Below are the code and all the weights of a small trained network. Each question names an input and a class and asks about switching units off, where a switched-off unit gives its printed mean instead of its output.

import numpy as np


def w(rows, s, z=0):
    codes = np.array(rows[::2]) - 128.0
    scale = np.full(codes.shape[1], s)
    scale[-1] = z or s
    return codes * scale


def f(y):
    return y / 2 * (1 + np.tanh(0.7978845608 * (y + 0.044715 * y**3)))


def log_softmax(a):
    a = a - a.max(-1, keepdims=True)
    return a - np.log(np.exp(a).sum(-1, keepdims=True))


def net(x, mask):
    res = np.array(x, float).reshape(1, 6) / 4 @ E
    y = f(res @ A[0][:, :-1].T + A[0][:, -1])
    res = res + np.where(mask, y, B[0][:, -1]) @ B[0][:, :-1]
    return log_softmax(res[-1] @ U[:, :-1].T + U[:, -1])


A, B = {}, {}
E = w([
[37,96,161,47],'x0',
[250,81,136,163],'x1',
[193,99,214,46],'x2',
[106,201,231,254],'x3',
[247,215,149,4],'x4',
[151,71,69,113],'x5',
],0.0063)
A[0] = w([
[95,166,138,158,73],'neuron 0',
[75,138,94,147,173],'neuron 1',
[149,27,106,106,198],'neuron 2',
[180,129,72,104,183],'neuron 3',
[210,135,18,145,253],'neuron 4',
[199,212,124,168,202],'neuron 5',
[36,68,87,72,172],'neuron 6',
[116,247,149,57,209],'neuron 7',
[46,185,194,208,198],'neuron 8',
[109,176,149,87,116],'neuron 9',
[109,21,183,84,199],'neuron 10',
[200,191,132,217,242],'neuron 11',
[137,253,178,164,232],'neuron 12',
[52,74,201,88,247],'neuron 13',
[218,88,63,95,180],'neuron 14',
],0.012,0.004)
B[0] = w([
[110,154,156,104,152],'neuron 0',
[62,118,115,160,172],'neuron 1',
[126,17,161,135,171],'neuron 2',
[143,47,211,75,172],'neuron 3',
[97,121,217,132,208],'neuron 4',
[123,170,197,165,217],'neuron 5',
[63,122,96,101,211],'neuron 6',
[152,187,91,66,230],'neuron 7',
[126,170,120,150,251],'neuron 8',
[157,133,106,75,160],'neuron 9',
[210,73,64,149,181],'neuron 10',
[127,203,231,224,237],'neuron 11',
[145,182,112,162,245],'neuron 12',
[159,75,2,114,211],'neuron 13',
[139,102,194,81,195],'neuron 14',
],0.0093,0.011)
U = w([
[150,128,78,68,92],'0',
[160,54,88,149,115],'1',
[141,61,198,84,39],'2',
[2,119,69,127,56],'3',
[114,169,201,193,255],'4',
],0.014,0.00064)

Each question gives the input, the list of numbers given to net, and the class t.
The units are the neurons (one row each of A and B). Each row of codes is followed by its name. A weight is (code - 128) times the scale printed after its matrix; where a second scale follows, it is the last column's (A, B and U).
mask holds one flag per neuron, in row order. A switched-off neuron (its flag False) gives its mean, the last column of its row in B, instead of its output. The means were averaged over made-up inputs and are rounded, as every weight is.
A unit's drop is (log p(t) with every unit on - log p(t) with that unit switched off) / (log p(t) with every unit on - log p(t) with every unit switched off).
The circuit of an input: a set's keep is (log p(t) with only the set's units on - log p(t) with every unit switched off) / (log p(t) with every unit on - log p(t) with every unit switched off). Starting from the 12 units with the biggest drops (on a tie, the unit counted first), units are removed one at a time, each time the one whose removal leaves the highest keep (on an exact tie, the one counted first), for as long as the keep stays at least 0.8.
units of the circuit, in order: the units of the circuit, biggest drop first
top k neurons: the k neurons with the biggest drops, biggest first
drop when u is switched off: that unit's drop, to one decimal
input [-5,-8,6,-4,8,3], class 2: units of the circuit, in order : neuron 3
input [-3,-3,-1,-2,7,0], class 2: units of the circuit, in order : neuron 3; neuron 14
input [-8,8,-4,-6,0,0], class 2: top 2 neurons : neuron 3; neuron 14
input [6,-2,-3,-4,2,-5], class 0: units of the circuit, in order : neuron 7; neuron 11
input [8,2,0,-3,1,4], class 1: units of the circuit, in order : neuron 10; neuron 13
input [-3,-7,-4,-3,7,-3], class 0: top 3 neurons : neuron 7; neuron 11; neuron 9
input [-8,-2,8,1,6,8], class 2: top 3 neurons : neuron 3; neuron 14; neuron 8
input [4,-3,4,-8,-7,-6], class 1: top 2 neurons : neuron 10; neuron 13
input [8,-7,-6,7,8,1], class 0: drop when neuron 9 is switched off : 0.1
input [-8,-1,-5,-4,8,5], class 2: drop when neuron 3 is switched off : 0.6
input [4,-4,2,-2,-2,-5], class 3: drop when neuron 6 is switched off : 0.5
